Below is a small trained network, with its code and all its weights. Each question gives an input and a target symbol and asks what happens when units are switched off, that is, made to give their printed mean instead of their output.

import numpy as np


def w(rows, s, z=0):
    codes = np.array(rows[::2]) - 128.0
    scale = np.full(codes.shape[1], s)
    scale[-1] = z or s
    return codes * scale


def f(y):
    return np.maximum(y, 0)


def softmax(a):
    e = np.exp(a - a.max(-1, keepdims=True))
    return e / e.sum(-1, keepdims=True)


def log_softmax(a):
    a = a - a.max(-1, keepdims=True)
    return a - np.log(np.exp(a).sum(-1, keepdims=True))


def net(x, mask):
    ids = ['αβγεζηθμξπσφω'.index(c) for c in x.split()]
    T = len(ids)
    res = E[ids] + P[:T]
    u = 0
    for l in range(3):
        r = res
        for j in range(3):
            rows = slice(2 * j, 2 * j + 2)
            q, k, v = (r @ M[l][rows].T for M in (Q, K, V))
            z = softmax(np.where(np.tri(T) > 0, q @ k.T / 2**0.5, -1e9)) @ v
            o = O[l][rows]
            res = res + np.where(mask[u + j], z, o[:, -1]) @ o[:, :-1]
        u += 3
        y = f(res @ A[l][:, :-1].T + A[l][:, -1])
        res = res + np.where(mask[u : u + 4], y, B[l][:, -1]) @ B[l][:, :-1]
        u += 4
    return log_softmax(res[-1] @ U[:, :-1].T + U[:, -1])


Q, K, V, O, A, B = {}, {}, {}, {}, {}, {}
E = w([
[169,168,183,145,91],'α',
[194,86,116,151,126],'β',
[91,108,106,109,106],'γ',
[56,163,152,66,106],'ε',
[87,167,141,100,94],'ζ',
[177,98,125,111,125],'η',
[115,105,143,85,120],'θ',
[90,172,156,206,251],'μ',
[134,91,45,101,141],'ξ',
[180,123,180,161,103],'π',
[150,166,134,123,93],'σ',
[119,181,129,93,87],'φ',
[182,115,191,135,115],'ω',
],0.021)
P = w([
[99,115,70,254,71],'0',
[123,88,159,55,78],'1',
[120,94,156,56,66],'2',
[145,88,148,65,64],'3',
[147,86,150,66,57],'4',
[131,81,143,67,56],'5',
[145,84,150,63,54],'6',
[167,86,146,74,52],'7',
[155,77,138,76,46],'8',
[148,80,148,69,46],'9',
],0.005)
Q[0] = w([
[221,207,73,141,110],'0.h1',
[251,62,110,150,147],'0.h1',
[188,192,65,109,109],'0.h2',
[245,63,217,141,154],'0.h2',
[87,88,160,82,162],'0.h3',
[100,86,172,57,199],'0.h3',
],0.021)
K[0] = w([
[135,34,140,91,101],'0.h1',
[133,189,73,106,39],'0.h1',
[163,88,126,89,88],'0.h2',
[132,78,191,124,251],'0.h2',
[113,109,128,133,28],'0.h3',
[178,157,87,130,29],'0.h3',
],0.023)
V[0] = w([
[108,249,93,118,224],'0.h1',
[102,192,76,76,95],'0.h1',
[129,117,132,122,123],'0.h2',
[61,254,80,212,193],'0.h2',
[126,165,110,164,190],'0.h3',
[125,154,145,134,206],'0.h3',
],0.0074)
O[0] = w([
[203,161,79,72,151,67],'0.h1',
[47,141,116,146,93,150],'0.h1',
[113,125,127,127,124,136],'0.h2',
[254,148,122,141,152,3],'0.h2',
[116,142,119,158,150,17],'0.h3',
[112,132,113,150,171,16],'0.h3',
],0.0081,0.0025)
A[0] = w([
[198,202,208,58,78,77],'0.n1',
[2,153,93,141,159,251],'0.n2',
[10,115,9,170,135,85],'0.n3',
[28,102,177,45,21,145],'0.n4',
],0.0083,0.0026)
B[0] = w([
[21,63,59,210,110,169],'0.n1',
[213,75,179,221,82,169],'0.n2',
[94,220,248,116,74,155],'0.n3',
[240,120,121,2,161,254],'0.n4',
],0.0076,0.017)
Q[1] = w([
[22,109,160,154,234],'1.h1',
[4,140,168,145,150],'1.h1',
[125,205,151,136,181],'1.h2',
[165,24,111,93,178],'1.h2',
[54,189,89,98,182],'1.h3',
[175,225,248,99,140],'1.h3',
],0.022)
K[1] = w([
[4,17,53,16,30],'1.h1',
[49,124,169,80,125],'1.h1',
[216,54,135,182,111],'1.h2',
[91,140,88,121,29],'1.h2',
[59,110,119,40,185],'1.h3',
[141,200,215,170,220],'1.h3',
],0.021)
V[1] = w([
[81,98,251,204,167],'1.h1',
[163,180,247,3,145],'1.h1',
[74,123,157,92,146],'1.h2',
[133,145,115,119,69],'1.h2',
[105,6,154,162,165],'1.h3',
[143,231,227,172,103],'1.h3',
],0.015)
O[1] = w([
[239,117,62,105,114,143],'1.h1',
[133,2,112,200,203,144],'1.h1',
[145,110,118,153,173,94],'1.h2',
[113,77,103,189,130,254],'1.h2',
[221,132,229,182,85,108],'1.h3',
[98,186,18,184,78,207],'1.h3',
],0.0092,0.0076)
A[1] = w([
[154,93,106,170,254,4],'1.n1',
[164,96,79,6,143,213],'1.n2',
[233,139,138,147,72,91],'1.n3',
[117,199,50,126,207,212],'1.n4',
],0.0087,0.0036)
B[1] = w([
[145,223,207,95,150,196],'1.n1',
[89,155,134,255,111,254],'1.n2',
[93,133,51,69,192,229],'1.n3',
[179,79,234,127,127,161],'1.n4',
],0.0081,0.017)
Q[2] = w([
[118,173,207,206,68],'2.h1',
[158,155,190,162,70],'2.h1',
[173,138,58,208,91],'2.h2',
[55,7,99,116,199],'2.h2',
[218,128,166,186,152],'2.h3',
[120,167,168,166,166],'2.h3',
],0.019)
K[2] = w([
[146,224,98,166,227],'2.h1',
[192,187,135,143,203],'2.h1',
[168,249,155,164,88],'2.h2',
[73,37,33,164,59],'2.h2',
[232,147,165,145,172],'2.h3',
[87,173,174,158,168],'2.h3',
],0.016)
V[2] = w([
[94,58,174,111,56],'2.h1',
[133,112,164,226,72],'2.h1',
[118,69,67,160,152],'2.h2',
[131,113,158,193,100],'2.h2',
[142,142,43,254,127],'2.h3',
[24,153,176,105,132],'2.h3',
],0.0089)
O[2] = w([
[148,137,122,2,114,3],'2.h1',
[138,154,185,112,93,148],'2.h1',
[89,81,173,155,131,114],'2.h2',
[121,148,181,97,98,151],'2.h2',
[54,166,227,141,135,187],'2.h3',
[99,89,122,49,181,74],'2.h3',
],0.0062,0.0065)
A[2] = w([
[155,220,71,145,161,2],'2.n1',
[2,194,155,122,132,66],'2.n2',
[37,201,39,50,201,86],'2.n3',
[121,146,145,51,48,7],'2.n4',
],0.0085,0.0065)
B[2] = w([
[35,69,163,97,206,220],'2.n1',
[164,106,88,70,137,244],'2.n2',
[152,193,238,139,128,224],'2.n3',
[223,114,122,244,168,178],'2.n4',
],0.011)
U = w([
[27,244,168,176,142,114],'α',
[143,189,76,107,201,155],'β',
[56,155,242,248,56,129],'γ',
[45,108,182,159,189,80],'ε',
[29,105,146,109,66,208],'ζ',
[179,83,140,109,61,189],'η',
[163,116,224,187,140,56],'θ',
[132,216,183,219,215,40],'μ',
[84,188,94,157,11,254],'ξ',
[75,186,70,223,161,128],'π',
[176,242,171,190,81,133],'σ',
[87,185,253,109,108,93],'φ',
[189,149,89,241,119,116],'ω',
],0.0046,0.0077)

Each question gives the input, a string of symbols that net reads in full, and the target symbol t.
The units are the heads (2 rows each of Q, K, V and O) and the neurons (one row each of A and B). Each row of codes is followed by its name. A weight is (code - 128) times the scale printed after its matrix; where a second scale follows, it is the last column's (O, A, B and U).
mask holds one flag per unit, layer by layer, with each layer's heads first. A switched-off unit (its flag False) gives its mean, the last column of its rows in O or B, instead of its output. The means were averaged over made-up inputs and are rounded, as every weight is.
A unit's drop is (log p(t) with every unit on - log p(t) with that unit switched off) / (log p(t) with every unit on - log p(t) with every unit switched off).
The circuit of an input: a set's keep is (log p(t) with only the set's units on - log p(t) with every unit switched off) / (log p(t) with every unit on - log p(t) with every unit switched off). Starting from the 12 units with the biggest drops (on a tie, the unit counted first), units are removed one at a time, each time the one whose removal leaves the highest keep (on an exact tie, the one counted first), for as long as the keep stays at least 0.8.
circuit, biggest first: the units of the circuit, biggest drop first
unit that matters most: the unit with the biggest drop
top k neurons: the k neurons with the biggest drops, biggest first
k most important neurons of layer l: the k neurons of layer l with the biggest drops, biggest first
heads that matter: for each layer, one digit per head in row order, 1 if its drop is at least 0.15 and else 0, layers parted by /
input β θ ξ θ π ω η ζ, target β: circuit, biggest first => 1.n3, 0.n4, 1.h1, 2.h2
input β ζ ω σ φ, target β: top 2 neurons => 1.n3, 0.n4
input β β γ ζ ζ ε, target β: circuit, biggest first => 0.n4, 1.h1, 2.h3, 2.h2
input α ζ γ ξ, target α: top neuron => 0.n4
input θ γ π π ω ζ η π π β, target θ: circuit, biggest first => 1.h1, 0.h2, 1.h3, 0.n2
input ε σ σ, target ε: heads that matter => 000 / 101 / 000
input γ θ ζ θ σ α ξ φ, target γ: circuit, biggest first => 1.h1, 2.h3, 1.n3
input η ξ η ω ε α β β γ, target η: circuit, biggest first => 1.h3, 2.h3
input μ β σ γ θ ζ γ β, target β: 2 most important neurons of layer 1 => 1.n2, 1.n3
input γ ε β ζ ω π γ ξ α, target γ: top 4 neurons => 0.n3, 0.n2, 1.n3, 0.n1
input θ η ω, target θ: heads that matter => 100 / 100 / 000
input γ β μ ω, target ω: top 2 neurons => 0.n4, 1.n2
input ω ω ε θ σ, target ω: 2 most important neurons of layer 0 => 0.n4, 0.n1
input π ζ θ ξ ξ σ ξ, target π: top 3 neurons => 1.n3, 0.n4, 0.n3
input φ π θ γ σ φ γ μ φ, target φ: 2 most important neurons of layer 0 => 0.n1, 0.n2
input ζ σ ε ω π η, target ζ: unit that matters most => 0.h2
input θ γ θ σ θ θ μ ξ, target ξ: 3 most important neurons of layer 0 => 0.n4, 0.n3, 0.n1
input α γ ω ε, target α: 3 most important neurons of layer 1 => 1.n3, 1.n2, 1.n4
input ζ γ π ξ μ γ ζ ξ β η, target η: heads that matter => 110 / 001 / 101
input η η β ζ β ε, target η: unit that matters most => 1.h3
input β θ σ ω ω β ω γ α ε, target β: top 2 neurons => 1.n3, 0.n4
input γ π β ε μ γ μ ω γ θ, target θ: heads that matter => 100 / 001 / 000
input α η σ ω, target α: 2 most important neurons of layer 2 => 2.n1, 2.n3
